Here is a tiny trained network, its code and every weight. The questions are about switching its units off for an input and a target symbol, where a switched-off unit gives its printed mean instead of its output.

import numpy as np


def w(rows, s, z=0):
    codes = np.array(rows[::2]) - 128.0
    scale = np.full(codes.shape[1], s)
    scale[-1] = z or s
    return codes * scale


def f(y):
    return np.maximum(y, 0)


def softmax(a):
    e = np.exp(a - a.max(-1, keepdims=True))
    return e / e.sum(-1, keepdims=True)


def log_softmax(a):
    a = a - a.max(-1, keepdims=True)
    return a - np.log(np.exp(a).sum(-1, keepdims=True))


def net(x, mask):
    ids = ['αβγδεζηθλξπτφψ'.index(c) for c in x.split()]
    T = len(ids)
    res = E[ids] + P[:T]
    r = res
    for j in range(2):
        rows = slice(3 * j, 3 * j + 3)
        q, k, v = (r @ M[0][rows].T for M in (Q, K, V))
        z = softmax(np.where(np.tri(T) > 0, q @ k.T / 3**0.5, -1e9)) @ v
        o = O[0][rows]
        res = res + np.where(mask[j], z, o[:, -1]) @ o[:, :-1]
    y = f(res @ A[0][:, :-1].T + A[0][:, -1])
    res = res + np.where(mask[2:14], y, B[0][:, -1]) @ B[0][:, :-1]
    return log_softmax(res[-1] @ U[:, :-1].T + U[:, -1])


Q, K, V, O, A, B = {}, {}, {}, {}, {}, {}
E = w([
[188,152,79,135,85,192],'α',
[160,135,128,112,92,114],'β',
[57,167,109,91,149,107],'γ',
[143,147,109,121,62,146],'δ',
[231,129,104,145,131,161],'ε',
[67,153,119,105,90,136],'ζ',
[148,177,58,169,149,102],'η',
[125,156,112,81,171,57],'θ',
[173,172,73,116,104,92],'λ',
[148,149,206,153,103,132],'ξ',
[21,188,80,157,94,108],'π',
[159,82,122,227,221,154],'τ',
[63,209,130,209,164,100],'φ',
[3,38,29,110,169,90],'ψ',
],0.019)
P = w([
[80,132,100,60,221,188],'0',
[155,150,143,15,148,158],'1',
[49,80,92,215,88,245],'2',
[159,162,132,40,153,101],'3',
[60,117,97,212,68,180],'4',
[158,162,133,63,145,64],'5',
[82,134,100,217,52,125],'6',
[166,169,135,80,131,17],'7',
[84,170,96,214,42,93],'8',
],0.011)
Q[0] = w([
[155,52,163,146,177,122],'h1',
[168,84,231,46,190,145],'h1',
[157,135,212,149,84,154],'h1',
[123,207,125,65,100,128],'h2',
[57,102,68,209,81,109],'h2',
[147,102,226,30,255,118],'h2',
],0.0098)
K[0] = w([
[109,148,152,113,207,166],'h1',
[164,95,163,99,131,248],'h1',
[114,135,100,113,113,144],'h1',
[141,140,120,111,53,143],'h2',
[113,69,149,141,127,59],'h2',
[133,144,101,71,135,201],'h2',
],0.014)
V[0] = w([
[85,149,221,85,113,140],'h1',
[91,192,112,183,124,119],'h1',
[66,117,171,93,114,173],'h1',
[132,236,194,185,184,133],'h2',
[170,136,254,195,137,167],'h2',
[131,234,150,100,14,176],'h2',
],0.0092)
O[0] = w([
[98,235,151,105,104,104,114],'h1',
[79,94,217,216,105,216,230],'h1',
[122,163,183,176,3,86,157],'h1',
[26,100,206,91,147,142,116],'h2',
[88,76,133,67,63,149,3],'h2',
[150,218,105,79,126,224,234],'h2',
],0.0079,0.006)
A[0] = w([
[110,162,106,87,77,68,237],'n1',
[244,118,164,97,102,158,2],'n2',
[196,141,133,118,124,176,39],'n3',
[147,178,167,52,170,56,131],'n4',
[87,178,50,119,145,107,170],'n5',
[224,152,123,52,125,149,201],'n6',
[155,106,197,59,106,151,249],'n7',
[151,204,184,135,84,140,82],'n8',
[140,106,63,111,134,162,222],'n9',
[65,178,71,173,136,127,105],'n10',
[85,98,96,200,160,212,112],'n11',
[97,216,118,82,71,67,136],'n12',
],0.011,0.0048)
B[0] = w([
[151,137,145,76,71,79,205],'n1',
[78,55,152,198,128,105,163],'n2',
[94,110,118,160,123,139,174],'n3',
[121,178,250,198,156,128,183],'n4',
[139,152,126,159,65,161,220],'n5',
[72,128,104,118,164,95,241],'n6',
[140,127,117,55,189,131,167],'n7',
[130,75,92,121,163,150,249],'n8',
[128,172,102,157,80,95,188],'n9',
[147,100,143,171,136,133,240],'n10',
[156,139,149,80,190,76,251],'n11',
[147,74,114,76,81,157,246],'n12',
],0.013,0.011)
U = w([
[66,103,116,148,148,131,61],'α',
[136,167,158,96,142,92,70],'β',
[59,143,157,169,94,134,75],'γ',
[88,106,66,150,134,193,100],'δ',
[106,68,77,97,135,117,159],'ε',
[134,24,130,188,80,214,116],'ζ',
[183,127,123,94,184,133,216],'η',
[152,132,181,143,109,135,167],'θ',
[145,178,93,143,163,171,182],'λ',
[150,102,130,65,144,143,253],'ξ',
[145,93,154,169,185,245,153],'π',
[98,48,180,111,104,60,130],'τ',
[79,92,185,105,177,165,78],'φ',
[164,83,145,161,106,91,58],'ψ',
],0.011,0.0048)

Each question gives the input, a string of symbols that net reads in full, and the target symbol t.
The units are the heads (3 rows each of Q, K, V and O) and the neurons (one row each of A and B). Each row of codes is followed by its name. A weight is (code - 128) times the scale printed after its matrix; where a second scale follows, it is the last column's (O, A, B and U).
mask holds one flag per unit, heads first, then neurons. A switched-off unit (its flag False) gives its mean, the last column of its rows in O or B, instead of its output. The means were averaged over made-up inputs and are rounded, as every weight is.
A unit's drop is (log p(t) with every unit on - log p(t) with that unit switched off) / (log p(t) with every unit on - log p(t) with every unit switched off).
The circuit of an input: a set's keep is (log p(t) with only the set's units on - log p(t) with every unit switched off) / (log p(t) with every unit on - log p(t) with every unit switched off). Starting from the 12 units with the biggest drops (on a tie, the unit counted first), units are removed one at a time, each time the one whose removal leaves the highest keep (on an exact tie, the one counted first), for as long as the keep stays at least 0.8.
circuit, biggest first: the units of the circuit, biggest drop first
most important unit: the unit with the biggest drop
top k neurons: the k neurons with the biggest drops, biggest first
which heads matter: for each layer, one digit per head in row order, 1 if its drop is at least 0.15 and else 0, layers parted by /
drop when u is switched off: that unit's drop, to one decimal
input θ ζ δ δ, target ε: top neuron : [n6]
input τ φ π ε ζ δ δ ψ π, target ψ: top 2 neurons : [n11, n10]
input τ ζ δ, target τ: which heads matter : 01
input φ η ζ α ζ ζ δ ζ δ, target ζ: which heads matter : 00
input α ζ ξ ζ λ λ δ, target λ: top 2 neurons : [n12, n9]
input λ τ π τ δ π φ, target φ: circuit, biggest first : [h2, n11, h1]
input δ ζ η, target η: which heads matter : 10
input π λ ζ ζ ε ζ ψ, target ψ: which heads matter : 01
input ξ ζ π β τ γ, target θ: top 2 neurons : [n4, n5]
input δ λ ζ ζ φ ζ ξ π, target ζ: circuit, biggest first : [n12, n11]
input θ ζ η π α φ ζ γ π, target π: which heads matter : 10
input γ γ γ ζ δ τ ζ, target τ: which heads matter : 01
input ζ φ π ζ γ, target π: which heads matter : 11
input ζ φ ζ ζ φ ζ ζ φ α, target φ: most important unit : h2
input ζ ζ ζ ζ β ζ φ φ, target π: circuit, biggest first : [h1, n1]
input ζ δ γ, target ζ: top 2 neurons : [n10, n6]
input θ φ δ ζ δ δ ζ δ γ, target ζ: which heads matter : 00
input θ π ε ξ, target φ: which heads matter : 00
input ζ ψ ζ τ, target η: which heads matter : 01
input β ε γ τ, target η: circuit, biggest first : [h1]
input ζ τ ζ π π γ ψ ε, target α: which heads matter : 00
input ζ ζ ζ δ ζ ζ, target ξ: which heads matter : 11
input ζ τ γ τ ζ δ γ ψ ζ, target ψ: which heads matter : 01
input γ π π δ ζ λ, target γ: top 2 neurons : [n4, n11]
input δ γ ζ ζ π, target π: top 2 neurons : [n11, n10]
input φ ψ θ ψ γ, target ψ: drop when n2 is switched off : 0.0
input λ δ δ δ τ, target τ: drop when n5 is switched off : 0.0
input λ β ζ, target λ: drop when n11 is switched off : 0.2
input δ ζ ζ ζ ζ ζ, target ξ: drop when n3 is switched off : 0.1
